Below are the code and all the weights of a small trained network. Each question names an input and a target symbol and asks about switching units off, where a switched-off unit gives its printed mean instead of its output.

import numpy as np


def w(rows, s, z=0):
    codes = np.array(rows[::2]) - 128.0
    scale = np.full(codes.shape[1], s)
    scale[-1] = z or s
    return codes * scale


def norm(h):
    return h / np.sqrt((h * h).mean(-1, keepdims=True) + 1e-5)


def f(y):
    return y / 2 * (1 + np.tanh(0.7978845608 * (y + 0.044715 * y**3)))


def softmax(a):
    e = np.exp(a - a.max(-1, keepdims=True))
    return e / e.sum(-1, keepdims=True)


def log_softmax(a):
    a = a - a.max(-1, keepdims=True)
    return a - np.log(np.exp(a).sum(-1, keepdims=True))


def net(x, mask):
    ids = ['αγδεζηθμψ'.index(c) for c in x.split()]
    T = len(ids)
    res = E[ids] + P[:T]
    u = 0
    for l in range(3):
        r = norm(res)
        for j in range(2):
            rows = slice(2 * j, 2 * j + 2)
            q, k, v = (r @ M[l][rows].T for M in (Q, K, V))
            z = softmax(np.where(np.tri(T) > 0, q @ k.T / 2**0.5, -1e9)) @ v
            o = O[l][rows]
            res = res + np.where(mask[u + j], z, o[:, -1]) @ o[:, :-1]
        u += 2
        y = f(norm(res) @ A[l][:, :-1].T + A[l][:, -1])
        res = res + np.where(mask[u : u + 8], y, B[l][:, -1]) @ B[l][:, :-1]
        u += 8
    return log_softmax(norm(res)[-1] @ U[:, :-1].T + U[:, -1])


Q, K, V, O, A, B = {}, {}, {}, {}, {}, {}
E = w([
[81,113,163,226,106,238,125],'α',
[31,88,140,59,39,217,159],'γ',
[247,99,238,69,148,16,165],'δ',
[104,131,140,200,121,229,133],'ε',
[146,184,116,221,143,234,153],'ζ',
[60,107,114,206,155,167,80],'η',
[100,162,54,203,148,110,81],'θ',
[161,197,112,203,171,218,127],'μ',
[57,128,169,206,90,251,82],'ψ',
],0.013)
P = w([
[17,252,96,116,253,202,155],'0',
[73,156,119,190,127,134,122],'1',
[96,154,138,191,84,134,106],'2',
[115,112,97,176,118,147,75],'3',
[149,113,90,181,112,173,70],'4',
[163,109,96,198,104,175,73],'5',
[150,78,66,183,110,154,61],'6',
[164,78,59,187,101,154,69],'7',
[172,84,58,197,86,149,82],'8',
[179,67,35,189,85,142,100],'9',
[160,52,32,188,73,117,105],'10',
],0.0066)
Q[0] = w([
[1,129,96,195,80,147,55],'0.h1',
[116,123,57,241,83,225,78],'0.h1',
[111,125,132,98,146,174,117],'0.h2',
[83,169,107,206,153,124,147],'0.h2',
],0.012)
K[0] = w([
[144,127,119,160,220,1,96],'0.h1',
[215,192,193,108,169,39,114],'0.h1',
[105,143,157,130,117,180,144],'0.h2',
[211,127,164,165,153,123,88],'0.h2',
],0.0097)
V[0] = w([
[173,106,196,90,103,61,181],'0.h1',
[59,92,197,129,149,221,147],'0.h1',
[123,159,148,71,185,121,192],'0.h2',
[127,65,123,8,2,181,223],'0.h2',
],0.0071)
O[0] = w([
[97,114,199,1,137,178,60,3],'0.h1',
[216,231,142,169,17,62,120,141],'0.h1',
[103,143,139,55,145,134,126,60],'0.h2',
[111,103,203,189,201,130,172,117],'0.h2',
],0.0089,0.0065)
A[0] = w([
[79,178,165,113,140,216,87,3],'0.n1',
[162,136,129,153,254,94,88,198],'0.n2',
[106,128,67,224,198,142,187,150],'0.n3',
[133,57,128,143,157,35,191,45],'0.n4',
[136,122,135,175,196,170,46,2],'0.n5',
[123,233,193,36,78,68,105,40],'0.n6',
[122,158,168,157,103,115,109,71],'0.n7',
[178,15,239,119,97,80,228,195],'0.n8',
],0.0086,0.0033)
B[0] = w([
[115,105,87,18,211,102,58,146],'0.n1',
[55,229,116,126,120,174,219,129],'0.n2',
[120,105,168,151,4,190,119,255],'0.n3',
[220,136,123,46,76,148,27,134],'0.n4',
[151,122,89,135,233,156,135,130],'0.n5',
[32,176,95,202,123,128,134,125],'0.n6',
[156,60,81,118,182,124,143,131],'0.n7',
[254,111,28,139,144,24,49,173],'0.n8',
],0.007,0.0099)
Q[1] = w([
[192,48,79,86,132,113,125],'1.h1',
[152,250,163,116,134,137,142],'1.h1',
[111,165,93,169,126,167,193],'1.h2',
[123,150,160,99,145,132,102],'1.h2',
],0.011)
K[1] = w([
[181,96,69,24,110,133,83],'1.h1',
[82,138,254,129,88,86,174],'1.h1',
[43,138,10,83,153,136,60],'1.h2',
[176,178,111,143,38,91,234],'1.h2',
],0.0074)
V[1] = w([
[251,122,123,70,110,161,171],'1.h1',
[133,166,223,181,30,96,136],'1.h1',
[69,144,114,128,94,185,147],'1.h2',
[62,28,55,70,141,254,225],'1.h2',
],0.006)
O[1] = w([
[63,88,36,174,97,111,220,86],'1.h1',
[87,181,169,49,232,129,151,253],'1.h1',
[58,76,223,115,127,22,95,194],'1.h2',
[138,255,155,164,92,54,50,31],'1.h2',
],0.0076,0.0045)
A[1] = w([
[13,160,52,99,116,134,179,181],'1.n1',
[2,74,151,150,211,177,77,132],'1.n2',
[227,159,70,71,105,90,64,221],'1.n3',
[14,196,125,203,77,139,81,190],'1.n4',
[173,125,21,167,136,127,126,127],'1.n5',
[88,183,244,153,149,89,212,3],'1.n6',
[179,150,130,144,89,5,42,108],'1.n7',
[216,78,145,169,117,153,150,220],'1.n8',
],0.0083,0.0046)
B[1] = w([
[55,135,195,126,163,170,254,164],'1.n1',
[207,184,123,190,173,106,101,176],'1.n2',
[209,11,191,121,212,36,75,150],'1.n3',
[154,209,141,106,191,104,209,254],'1.n4',
[132,74,151,138,12,175,137,184],'1.n5',
[134,51,44,121,70,174,218,136],'1.n6',
[176,63,139,100,178,50,129,144],'1.n7',
[142,159,83,201,92,45,55,218],'1.n8',
],0.008,0.0098)
Q[2] = w([
[254,93,154,163,179,77,76],'2.h1',
[87,176,253,107,206,220,104],'2.h1',
[228,19,79,220,103,92,61],'2.h2',
[188,24,151,32,184,180,38],'2.h2',
],0.0061)
K[2] = w([
[136,132,152,165,52,67,101],'2.h1',
[164,87,153,110,149,99,176],'2.h1',
[170,108,117,56,213,115,67],'2.h2',
[163,100,255,86,71,127,119],'2.h2',
],0.0097)
V[2] = w([
[171,114,117,129,102,102,77],'2.h1',
[118,121,193,102,164,76,107],'2.h1',
[92,131,169,132,140,67,150],'2.h2',
[68,111,141,146,96,248,152],'2.h2',
],0.012)
O[2] = w([
[242,145,25,159,213,58,165,97],'2.h1',
[78,151,71,175,96,103,241,2],'2.h1',
[68,89,92,119,234,168,70,152],'2.h2',
[217,82,132,254,199,123,44,149],'2.h2',
],0.008,0.007)
A[2] = w([
[88,167,139,177,82,235,195,39],'2.n1',
[106,102,99,74,108,92,83,48],'2.n2',
[105,120,88,61,164,152,202,51],'2.n3',
[114,156,81,132,78,244,209,71],'2.n4',
[103,149,189,62,160,148,142,2],'2.n5',
[90,82,87,80,105,145,180,117],'2.n6',
[150,166,130,165,150,128,52,177],'2.n7',
[116,166,176,151,124,192,171,28],'2.n8',
],0.012,0.0037)
B[2] = w([
[128,198,92,100,160,201,146,254],'2.n1',
[201,120,120,87,101,157,142,132],'2.n2',
[140,170,71,243,42,74,84,154],'2.n3',
[135,217,106,171,146,222,223,190],'2.n4',
[120,151,139,134,137,97,3,142],'2.n5',
[166,136,79,187,66,88,107,140],'2.n6',
[190,91,113,116,104,70,159,244],'2.n7',
[172,125,31,110,114,174,185,184],'2.n8',
],0.011,0.0081)
U = w([
[130,204,123,125,96,194,226,253],'α',
[181,61,98,248,1,80,140,111],'γ',
[136,85,171,89,237,91,158,180],'δ',
[113,111,166,81,91,121,141,66],'ε',
[145,97,159,13,32,150,121,98],'ζ',
[18,221,166,112,48,86,43,138],'η',
[134,110,165,44,64,130,127,79],'θ',
[104,100,150,89,62,130,155,20],'μ',
[110,110,165,90,84,124,149,32],'ψ',
],0.0076,0.0047)

Each question gives the input, a string of symbols that net reads in full, and the target symbol t.
The units are the heads (2 rows each of Q, K, V and O) and the neurons (one row each of A and B). Each row of codes is followed by its name. A weight is (code - 128) times the scale printed after its matrix; where a second scale follows, it is the last column's (O, A, B and U).
mask holds one flag per unit, layer by layer, with each layer's heads first. A switched-off unit (its flag False) gives its mean, the last column of its rows in O or B, instead of its output. The means were averaged over made-up inputs and are rounded, as every weight is.
A unit's drop is (log p(t) with every unit on - log p(t) with that unit switched off) / (log p(t) with every unit on - log p(t) with every unit switched off).
The circuit of an input: a set's keep is (log p(t) with only the set's units on - log p(t) with every unit switched off) / (log p(t) with every unit on - log p(t) with every unit switched off). Starting from the 12 units with the biggest drops (on a tie, the unit counted first), units are removed one at a time, each time the one whose removal leaves the highest keep (on an exact tie, the one counted first), for as long as the keep stays at least 0.8.
units of the circuit, in order: the units of the circuit, biggest drop first
most important unit: the unit with the biggest drop
k most important neurons: the k neurons with the biggest drops, biggest first
k most important neurons of layer l: the k neurons of layer l with the biggest drops, biggest first
heads that matter: for each layer, one digit per head in row order, 1 if its drop is at least 0.15 and else 0, layers parted by /
input γ ψ δ γ θ, target η: most important unit => 0.n8
input η θ δ η γ γ γ η η, target δ: units of the circuit, in order => (0.h1 0.n3)
input γ θ α γ θ η δ θ γ, target η: 3 most important neurons => (1.n3 1.n5 0.n3)
input δ γ μ, target η: 3 most important neurons of layer 1 => (1.n2 1.n5 1.n8)
input ε γ μ η, target α: 3 most important neurons => (0.n8 1.n4 1.n1)
input γ α θ α δ η θ θ θ, target ζ: heads that matter => 11 / 10 / 01
input γ α η γ μ γ μ δ θ θ γ, target ζ: heads that matter => 10 / 10 / 01
input γ η θ γ, target γ: 2 most important neurons of layer 1 => (1.n5 1.n1)
input μ γ δ α μ, target η: 2 most important neurons => (0.n1 1.n4)
input η δ γ γ μ γ γ γ, target δ: heads that matter => 11 / 00 / 00
input θ γ ε γ δ γ, target δ: 3 most important neurons => (0.n3 1.n2 1.n8)
input α ε η γ γ α γ α γ θ, target α: units of the circuit, in order => (0.h1 0.n8 0.n2 1.n1)
input μ μ μ, target γ: 4 most important neurons => (1.n5 1.n3 0.n2 0.n6)
input ψ θ η γ δ η, target δ: 3 most important neurons => (0.n3 0.n8 1.n8)
input δ α ζ, target η: heads that matter => 11 / 00 / 11
input γ θ μ μ γ μ, target γ: units of the circuit, in order => (2.n1 1.n8)
input θ γ δ θ γ, target η: 4 most important neurons => (1.n4 1.n3 1.n5 2.n3)
input ψ μ ε θ α δ η η, target η: most important unit => 2.h2
input δ θ γ η γ ζ θ, target δ: heads that matter => 00 / 00 / 10
input η γ γ θ δ ψ α, target η: 3 most important neurons of layer 0 => (0.n8 0.n1 0.n3)
input γ γ η γ θ δ θ η γ γ θ, target δ: most important neuron of layer 1 => (1.n2)
input α ζ η α θ, target α: 2 most important neurons => (0.n8 1.n4)
input θ ε γ ψ γ ζ γ μ δ α θ, target η: 3 most important neurons of layer 0 => (0.n1 0.n5 0.n8)
input γ δ ε, target δ: 2 most important neurons => (0.n8 1.n8)
input γ γ μ γ η, target α: 3 most important neurons of layer 1 => (1.n1 1.n8 1.n4)
input ε γ γ δ μ, target δ: 2 most important neurons of layer 1 => (1.n2 1.n8)
